Here is a tiny trained network, its code and every weight. The questions are about switching its units off for an input and a class, where a switched-off unit gives its printed mean instead of its output.

import numpy as np


def w(rows, s, z=0):
    codes = np.array(rows[::2]) - 128.0
    scale = np.full(codes.shape[1], s)
    scale[-1] = z or s
    return codes * scale


def f(y):
    return np.maximum(y, 0)


def log_softmax(a):
    a = a - a.max(-1, keepdims=True)
    return a - np.log(np.exp(a).sum(-1, keepdims=True))


def net(x, mask):
    res = np.array(x, float).reshape(1, 3) / 4 @ E
    y = f(res @ A[0][:, :-1].T + A[0][:, -1])
    res = res + np.where(mask, y, B[0][:, -1]) @ B[0][:, :-1]
    return log_softmax(res[-1] @ U[:, :-1].T + U[:, -1])


A, B = {}, {}
E = w([
[97,175,255,207],'x0',
[47,145,124,85],'x1',
[211,154,171,40],'x2',
],0.01)
A[0] = w([
[186,138,211,148,144],'N0',
[175,140,167,114,176],'N1',
[89,136,111,128,109],'N2',
[165,149,136,133,254],'N3',
[188,129,123,38,110],'N4',
[77,143,64,97,204],'N5',
[134,114,171,132,97],'N6',
[149,104,100,154,95],'N7',
[136,131,38,133,142],'N8',
[157,89,127,171,69],'N9',
[61,119,120,118,93],'N10',
[134,113,104,125,125],'N11',
[118,119,86,127,142],'N12',
[134,116,68,139,134],'N13',
[167,134,114,81,141],'N14',
[186,138,137,182,119],'N15',
[134,121,123,157,63],'N16',
[110,111,72,149,81],'N17',
[101,127,134,174,101],'N18',
[128,146,177,104,65],'N19',
[120,126,129,203,35],'N20',
[150,138,203,109,108],'N21',
[96,129,88,169,115],'N22',
[87,134,128,124,96],'N23',
[250,136,144,239,175],'N24',
[172,91,131,108,85],'N25',
[79,121,85,185,156],'N26',
[157,134,95,131,143],'N27',
[100,106,76,169,98],'N28',
[45,116,90,124,116],'N29',
[133,109,108,156,183],'N30',
[120,163,107,118,86],'N31',
[222,137,109,135,203],'N32',
],0.017,0.0048)
B[0] = w([
[177,82,209,144,222],'N0',
[97,86,156,142,193],'N1',
[153,130,91,150,156],'N2',
[98,102,156,112,189],'N3',
[102,203,106,34,243],'N4',
[165,85,52,126,219],'N5',
[141,121,158,153,158],'N6',
[128,133,184,139,157],'N7',
[100,85,91,161,214],'N8',
[137,131,151,81,154],'N9',
[181,135,66,147,170],'N10',
[111,108,118,134,159],'N11',
[132,103,112,146,174],'N12',
[79,108,163,138,187],'N13',
[89,170,118,80,202],'N14',
[122,137,190,103,179],'N15',
[128,123,133,94,139],'N16',
[116,119,160,175,176],'N17',
[110,197,147,123,179],'N18',
[143,117,175,161,164],'N19',
[156,117,130,47,180],'N20',
[137,101,209,167,195],'N21',
[98,152,125,163,181],'N22',
[147,137,100,143,153],'N23',
[130,141,255,53,245],'N24',
[103,121,90,86,170],'N25',
[76,164,143,185,211],'N26',
[95,101,111,124,169],'N27',
[97,109,157,178,187],'N28',
[171,150,48,173,197],'N29',
[100,149,166,113,168],'N30',
[150,133,125,125,138],'N31',
[56,107,95,69,217],'N32',
],0.036,0.012)
U = w([
[134,38,225,172,105],'0',
[163,124,49,125,255],'1',
[169,183,188,174,110],'2',
[91,86,99,57,49],'3',
[123,146,206,29,212],'4',
[213,163,158,81,10],'5',
[46,135,82,254,83],'6',
[184,160,141,99,18],'7',
],0.0086,0.0056)

Each question gives the input, the list of numbers given to net, and the class t.
The units are the neurons (one row each of A and B). Each row of codes is followed by its name. A weight is (code - 128) times the scale printed after its matrix; where a second scale follows, it is the last column's (A, B and U).
mask holds one flag per neuron, in row order. A switched-off neuron (its flag False) gives its mean, the last column of its row in B, instead of its output. The means were averaged over made-up inputs and are rounded, as every weight is.
A unit's drop is (log p(t) with every unit on - log p(t) with that unit switched off) / (log p(t) with every unit on - log p(t) with every unit switched off).
The circuit of an input: a set's keep is (log p(t) with only the set's units on - log p(t) with every unit switched off) / (log p(t) with every unit on - log p(t) with every unit switched off). Starting from the 12 units with the biggest drops (on a tie, the unit counted first), units are removed one at a time, each time the one whose removal leaves the highest keep (on an exact tie, the one counted first), for as long as the keep stays at least 0.8.
units of the circuit, in order: the units of the circuit, biggest drop first
top k neurons: the k neurons with the biggest drops, biggest first
drop of u: that unit's drop, to one decimal
input [-6,4,0], class 6: units of the circuit, in order -> N24
input [6,7,-1], class 2: top 2 neurons -> N8; N32
input [4,-4,2], class 0: top 2 neurons -> N4; N0
input [-7,-6,-3], class 3: top 2 neurons -> N32; N9
input [4,0,-6], class 2: top 3 neurons -> N20; N8; N32
input [0,-4,-8], class 6: top 3 neurons -> N26; N0; N22
input [-2,-7,-8], class 0: top 3 neurons -> N4; N28; N24
input [8,0,-8], class 2: top 3 neurons -> N26; N4; N32
input [-1,-3,-3], class 0: top 2 neurons -> N4; N14
input [-5,8,8], class 3: top 2 neurons -> N24; N5
input [-4,7,4], class 1: drop of N24 -> 0.1
input [0,5,3], class 1: drop of N0 -> 0.1
input [-4,-7,-5], class 0: drop of N4 -> 1.0
input [-7,7,0], class 1: top neuron -> N5
input [-3,8,1], class 1: drop of N20 -> 0.0
